Below is a small trained network, with its code and all its weights. Each question gives an input and a target symbol and asks what happens when units are switched off, that is, made to give their printed mean instead of their output.

import numpy as np


def w(rows, s, z=0):
    codes = np.array(rows[::2]) - 128.0
    scale = np.full(codes.shape[1], s)
    scale[-1] = z or s
    return codes * scale


def norm(h):
    return h / np.sqrt((h * h).mean(-1, keepdims=True) + 1e-5)


def f(y):
    return np.maximum(y, 0)


def softmax(a):
    e = np.exp(a - a.max(-1, keepdims=True))
    return e / e.sum(-1, keepdims=True)


def log_softmax(a):
    a = a - a.max(-1, keepdims=True)
    return a - np.log(np.exp(a).sum(-1, keepdims=True))


def net(x, mask):
    ids = ['αβγδεζηθλμξπσφψω'.index(c) for c in x.split()]
    T = len(ids)
    res = E[ids] + P[:T]
    u = 0
    for l in range(3):
        q, k, v = (norm(res) @ M[l].T for M in (Q, K, V))
        z = softmax(np.where(np.tri(T) > 0, q @ k.T / 2**0.5, -1e9)) @ v
        res = res + np.where(mask[u], z, O[l][:, -1]) @ O[l][:, :-1]
        u += 1
        y = f(norm(res) @ A[l][:, :-1].T + A[l][:, -1])
        res = res + np.where(mask[u : u + 12], y, B[l][:, -1]) @ B[l][:, :-1]
        u += 12
    return log_softmax(norm(res)[-1] @ U[:, :-1].T + U[:, -1])


Q, K, V, O, A, B = {}, {}, {}, {}, {}, {}
E = w([
[73,140,136,70,121],'α',
[82,144,147,75,105],'β',
[102,146,166,82,107],'γ',
[90,112,157,191,51],'δ',
[92,133,140,78,125],'ε',
[197,158,40,137,133],'ζ',
[115,166,193,96,115],'η',
[214,115,237,181,129],'θ',
[163,107,93,236,67],'λ',
[164,102,51,97,253],'μ',
[102,151,151,82,121],'ξ',
[60,42,167,92,155],'π',
[25,98,37,166,157],'σ',
[165,92,64,96,251],'φ',
[107,147,165,78,118],'ψ',
[186,118,29,108,228],'ω',
],0.015)
P = w([
[134,53,105,33,67],'0',
[2,169,75,183,185],'1',
[173,46,117,36,82],'2',
[40,158,92,168,175],'3',
[188,53,124,49,80],'4',
[70,175,113,159,168],'5',
[189,54,127,60,74],'6',
[99,190,134,152,166],'7',
[187,50,126,60,73],'8',
[102,187,150,135,173],'9',
],0.0082)
Q[0] = w([
[105,219,111,141,255],'0.h1',
[82,135,119,72,168],'0.h1',
],0.0088)
K[0] = w([
[11,105,134,87,58],'0.h1',
[129,115,156,103,158],'0.h1',
],0.012)
V[0] = w([
[67,159,178,42,176],'0.h1',
[8,4,252,65,196],'0.h1',
],0.0041)
O[0] = w([
[107,240,254,226,93,158],'0.h1',
[92,160,237,94,43,254],'0.h1',
],0.005,0.0044)
A[0] = w([
[115,137,125,89,88,119],'0.n1',
[112,104,135,115,41,68],'0.n2',
[139,81,151,162,225,75],'0.n3',
[110,165,103,95,252,67],'0.n4',
[82,136,131,183,232,28],'0.n5',
[128,229,149,191,105,124],'0.n6',
[131,108,71,182,149,3],'0.n7',
[61,172,151,139,134,40],'0.n8',
[124,82,126,70,52,180],'0.n9',
[90,102,138,133,153,203],'0.n10',
[133,112,68,143,126,33],'0.n11',
[69,154,76,145,106,51],'0.n12',
],0.011,0.0039)
B[0] = w([
[81,154,140,145,150,176],'0.n1',
[129,92,133,192,146,184],'0.n2',
[173,212,89,136,127,153],'0.n3',
[180,115,193,208,188,154],'0.n4',
[107,224,59,167,76,156],'0.n5',
[134,208,72,208,135,181],'0.n6',
[96,112,156,82,44,153],'0.n7',
[182,95,95,20,95,186],'0.n8',
[145,62,168,193,162,254],'0.n9',
[135,224,149,163,125,202],'0.n10',
[115,90,141,91,115,149],'0.n11',
[130,162,154,255,154,147],'0.n12',
],0.009,0.0072)
Q[1] = w([
[77,252,20,78,102],'1.h1',
[178,195,26,116,133],'1.h1',
],0.011)
K[1] = w([
[2,119,124,68,154],'1.h1',
[46,120,174,7,172],'1.h1',
],0.0084)
V[1] = w([
[157,119,104,142,2],'1.h1',
[119,138,148,92,186],'1.h1',
],0.0081)
O[1] = w([
[95,155,165,102,78,190],'1.h1',
[159,160,254,168,206,4],'1.h1',
],0.0092,0.0014)
A[1] = w([
[107,254,103,149,140,94],'1.n1',
[89,208,103,136,155,70],'1.n2',
[128,95,136,131,46,28],'1.n3',
[168,76,123,108,177,37],'1.n4',
[212,202,152,154,99,124],'1.n5',
[179,82,117,116,59,124],'1.n6',
[189,216,110,101,132,63],'1.n7',
[168,87,127,125,78,109],'1.n8',
[168,63,100,147,95,89],'1.n9',
[196,146,156,104,173,3],'1.n10',
[64,184,32,115,103,186],'1.n11',
[127,145,59,112,102,2],'1.n12',
],0.012,0.0049)
B[1] = w([
[165,168,115,252,157,254],'1.n1',
[145,151,63,213,133,199],'1.n2',
[117,109,88,117,107,167],'1.n3',
[175,146,93,121,180,155],'1.n4',
[57,139,134,166,193,212],'1.n5',
[72,97,148,80,147,191],'1.n6',
[34,59,138,81,172,177],'1.n7',
[94,100,113,84,190,182],'1.n8',
[109,150,126,70,144,199],'1.n9',
[154,37,158,144,49,141],'1.n10',
[168,149,170,187,193,220],'1.n11',
[81,168,148,107,197,132],'1.n12',
],0.012,0.0067)
Q[2] = w([
[50,121,101,109,199],'2.h1',
[114,185,3,173,113],'2.h1',
],0.0072)
K[2] = w([
[3,252,35,162,48],'2.h1',
[146,223,211,110,246],'2.h1',
],0.0066)
V[2] = w([
[157,61,197,3,37],'2.h1',
[98,152,242,85,91],'2.h1',
],0.0035)
O[2] = w([
[201,87,175,142,132,4],'2.h1',
[206,191,253,61,148,124],'2.h1',
],0.0054,0.0036)
A[2] = w([
[138,209,63,135,153,133],'2.n1',
[117,87,70,80,147,118],'2.n2',
[135,162,161,166,106,57],'2.n3',
[177,140,112,167,10,10],'2.n4',
[69,159,115,147,137,138],'2.n5',
[169,89,168,109,163,161],'2.n6',
[101,153,163,171,132,131],'2.n7',
[117,100,101,76,92,72],'2.n8',
[171,118,145,183,161,126],'2.n9',
[215,168,129,105,5,10],'2.n10',
[66,122,106,165,146,101],'2.n11',
[107,93,97,104,84,107],'2.n12',
],0.016,0.011)
B[2] = w([
[119,200,181,135,101,223],'2.n1',
[136,183,174,148,70,202],'2.n2',
[142,43,6,173,178,155],'2.n3',
[90,94,76,165,229,128],'2.n4',
[146,69,140,95,126,227],'2.n5',
[160,139,71,118,132,229],'2.n6',
[91,153,112,93,130,253],'2.n7',
[104,115,115,186,52,153],'2.n8',
[136,168,94,165,97,235],'2.n9',
[172,26,143,224,247,128],'2.n10',
[135,93,104,69,148,215],'2.n11',
[169,114,57,164,99,159],'2.n12',
],0.014,0.0081)
U = w([
[75,171,179,79,113,142],'α',
[121,121,142,135,110,102],'β',
[149,130,168,136,93,151],'γ',
[118,78,107,160,113,83],'δ',
[131,156,154,251,86,200],'ε',
[148,184,82,71,98,69],'ζ',
[34,185,64,136,135,2],'η',
[165,77,118,95,178,156],'θ',
[116,111,87,153,18,159],'λ',
[168,100,94,153,132,99],'μ',
[151,148,130,129,101,104],'ξ',
[120,57,193,193,133,125],'π',
[48,78,76,117,174,76],'σ',
[174,97,96,160,127,105],'φ',
[184,163,175,124,90,167],'ψ',
[195,127,65,137,118,80],'ω',
],0.014,0.0041)

Each question gives the input, a string of symbols that net reads in full, and the target symbol t.
The units are the heads (2 rows each of Q, K, V and O) and the neurons (one row each of A and B). Each row of codes is followed by its name. A weight is (code - 128) times the scale printed after its matrix; where a second scale follows, it is the last column's (O, A, B and U).
mask holds one flag per unit, layer by layer, with each layer's heads first. A switched-off unit (its flag False) gives its mean, the last column of its rows in O or B, instead of its output. The means were averaged over made-up inputs and are rounded, as every weight is.
A unit's drop is (log p(t) with every unit on - log p(t) with that unit switched off) / (log p(t) with every unit on - log p(t) with every unit switched off).
most important unit: the unit with the biggest drop
top k neurons: the k neurons with the biggest drops, biggest first
top k neurons in layer l: the k neurons of layer l with the biggest drops, biggest first
input β ω ψ, target ω: most important unit	2.n6
input η α π σ γ π η γ ξ, target σ: top 3 neurons	[2.n2; 2.n1; 0.n12]
input π λ ε π μ π ψ λ, target η: top 2 neurons	[0.n6; 0.n9]
input π π γ ε ψ θ π θ α, target θ: top 3 neurons in layer 0	[0.n9; 0.n8; 0.n6]
input ψ λ λ λ, target σ: top 4 neurons in layer 0	[0.n7; 0.n11; 0.n6; 0.n10]
input β π π π, target σ: top 2 neurons	[0.n6; 0.n5]
input ξ λ π, target λ: top 2 neurons	[2.n2; 1.n5]
input ξ η π λ θ π η, target θ: top 2 neurons in layer 0	[0.n9; 0.n8]
input λ μ ξ ω γ ψ η, target ω: top 3 neurons	[0.n4; 2.n6; 1.n5]
input π δ α π θ π λ μ γ π, target α: top 4 neurons	[0.n6; 1.n1; 0.n8; 0.n10]
input λ π η π ψ μ λ λ, target σ: top 3 neurons	[0.n7; 0.n10; 0.n11]
input π λ ψ π β, target λ: top 3 neurons in layer 2	[2.n2; 2.n12; 2.n8]
input β β θ π, target ε: top 3 neurons	[0.n10; 0.n5; 1.n1]
input θ π θ α η π ε, target θ: most important unit	0.n9
input σ ψ ψ π π π λ λ ψ, target λ: top 2 neurons in layer 2	[2.n2; 2.n8]
input π γ α π η ζ ψ, target ζ: top 2 neurons	[2.n2; 1.n5]
input π π π ψ ψ, target ψ: top 4 neurons	[1.n1; 1.n5; 0.n6; 1.n2]
input ψ π η, target η: top 4 neurons in layer 0	[0.n8; 0.n1; 0.n7; 0.n9]
input π β θ π ξ π ψ, target θ: top 2 neurons	[0.n9; 1.n1]
input λ λ λ γ λ π θ, target θ: most important unit	0.h1
input λ π ψ ξ ζ, target ζ: top 2 neurons in layer 1	[1.n4; 1.n9]
input λ η α λ π η α π γ, target λ: top 2 neurons	[2.n2; 1.n5]
input π π γ λ λ π ξ, target λ: top 3 neurons	[2.n2; 2.n8; 1.n5]
input δ δ α θ θ π π, target θ: top 2 neurons in layer 1	[1.n1; 1.n2]
input ε ψ ψ π, target ε: top 4 neurons	[0.n10; 0.n5; 0.n9; 1.n1]
input π π π π η π π, target π: top 2 neurons in layer 2	[2.n11; 2.n1]
input α μ π π ψ β λ α η, target λ: most important unit	1.h1
input π λ λ π η β α, target λ: top 2 neurons in layer 1	[1.n5; 1.n1]
